Below are the code and all the weights of a small trained network. Each question names an input and a class and asks about switching units off, where a switched-off unit gives its printed mean instead of its output.

import numpy as np


def w(rows, s, z=0):
    codes = np.array(rows[::2]) - 128.0
    scale = np.full(codes.shape[1], s)
    scale[-1] = z or s
    return codes * scale


def f(y):
    return np.maximum(y, 0)


def log_softmax(a):
    a = a - a.max(-1, keepdims=True)
    return a - np.log(np.exp(a).sum(-1, keepdims=True))


def net(x, mask):
    res = np.array(x, float).reshape(1, 6) / 4 @ E
    y = f(res @ A[0][:, :-1].T + A[0][:, -1])
    res = res + np.where(mask, y, B[0][:, -1]) @ B[0][:, :-1]
    return log_softmax(res[-1] @ U[:, :-1].T + U[:, -1])


A, B = {}, {}
E = w([
[63,99,47,50,54,90,104,86],'x0',
[207,1,121,136,54,156,160,182],'x1',
[63,98,32,152,187,99,197,103],'x2',
[91,79,190,99,168,244,218,96],'x3',
[168,193,95,27,154,168,162,138],'x4',
[224,127,157,146,170,88,95,20],'x5',
],0.0075)
A[0] = w([
[96,164,129,57,76,172,132,190,112],'N1',
[71,123,77,59,119,154,197,144,239],'N2',
[90,144,91,42,103,162,182,149,160],'N3',
[235,66,200,184,115,180,149,150,251],'N4',
[157,161,77,144,112,25,39,138,157],'N5',
[121,230,175,160,255,154,134,122,237],'N6',
[129,147,130,44,69,181,136,176,147],'N7',
[138,147,107,16,125,166,157,72,138],'N8',
[19,94,156,159,102,133,123,118,240],'N9',
[140,204,100,105,168,47,65,51,141],'N10',
[42,77,66,176,143,103,180,154,102],'N11',
[74,141,202,166,106,108,43,80,236],'N12',
[146,130,89,156,67,37,49,161,154],'N13',
[60,93,47,127,166,110,195,108,138],'N14',
[181,133,174,142,183,175,157,126,221],'N15',
],0.0073,0.0025)
B[0] = w([
[91,156,132,63,106,183,66,225,187],'N1',
[66,90,28,87,139,200,114,154,217],'N2',
[88,114,43,57,120,194,89,166,200],'N3',
[252,51,218,151,80,140,168,180,255],'N4',
[187,202,57,156,65,23,73,135,220],'N5',
[108,254,186,149,231,126,203,139,238],'N6',
[142,129,149,43,113,177,78,192,194],'N7',
[159,111,83,27,189,182,108,77,193],'N8',
[35,91,155,197,79,165,103,118,192],'N9',
[88,188,127,55,147,13,142,42,218],'N10',
[43,93,58,215,110,87,185,152,193],'N11',
[61,163,212,148,98,107,79,81,200],'N12',
[187,177,72,211,19,63,51,156,215],'N13',
[67,75,17,163,143,114,188,97,202],'N14',
[190,123,184,152,199,169,198,140,208],'N15',
],0.0067,0.0091)
U = w([
[143,80,81,78,185,177,162,41,25],'0',
[171,175,91,163,49,41,34,132,156],'1',
[100,132,110,47,113,196,66,206,82],'2',
[53,97,224,186,82,154,64,78,247],'3',
[155,187,198,201,191,171,190,195,129],'4',
[50,66,60,190,120,115,197,142,124],'5',
[109,193,161,90,194,61,155,49,55],'6',
[236,2,198,140,77,140,151,151,237],'7',
],0.0079,0.0011)

Each question gives the input, the list of numbers given to net, and the class t.
The units are the neurons (one row each of A and B). Each row of codes is followed by its name. A weight is (code - 128) times the scale printed after its matrix; where a second scale follows, it is the last column's (A, B and U).
mask holds one flag per neuron, in row order. A switched-off neuron (its flag False) gives its mean, the last column of its row in B, instead of its output. The means were averaged over made-up inputs and are rounded, as every weight is.
A unit's drop is (log p(t) with every unit on - log p(t) with that unit switched off) / (log p(t) with every unit on - log p(t) with every unit switched off).
The circuit of an input: a set's keep is (log p(t) with only the set's units on - log p(t) with every unit switched off) / (log p(t) with every unit on - log p(t) with every unit switched off). Starting from the 12 units with the biggest drops (on a tie, the unit counted first), units are removed one at a time, each time the one whose removal leaves the highest keep (on an exact tie, the one counted first), for as long as the keep stays at least 0.8.
units of the circuit, in order: the units of the circuit, biggest drop first
k most important neurons: the k neurons with the biggest drops, biggest first
drop of u: that unit's drop, to one decimal
input [6,-7,1,5,0,0], class 0: 2 most important neurons : N8, N13
input [2,0,3,2,-8,8], class 3: units of the circuit, in order : N12, N9
input [5,8,-1,8,-3,-7], class 2: most important neuron : N7
input [-6,6,5,-6,2,0], class 7: units of the circuit, in order : N4, N6
input [0,-3,-5,-2,1,8], class 6: 2 most important neurons : N10, N6
input [2,3,-8,-1,2,-1], class 7: units of the circuit, in order : N4, N10
input [0,-5,-7,-4,7,0], class 6: 3 most important neurons : N10, N6, N4
input [-6,7,7,6,8,5], class 7: 2 most important neurons : N4, N10
input [1,-4,-6,3,3,2], class 6: drop of N6 : 0.1
input [7,5,-6,-2,8,4], class 2: drop of N8 : 0.3
input [-3,-7,-4,-2,0,1], class 6: drop of N2 : 0.0
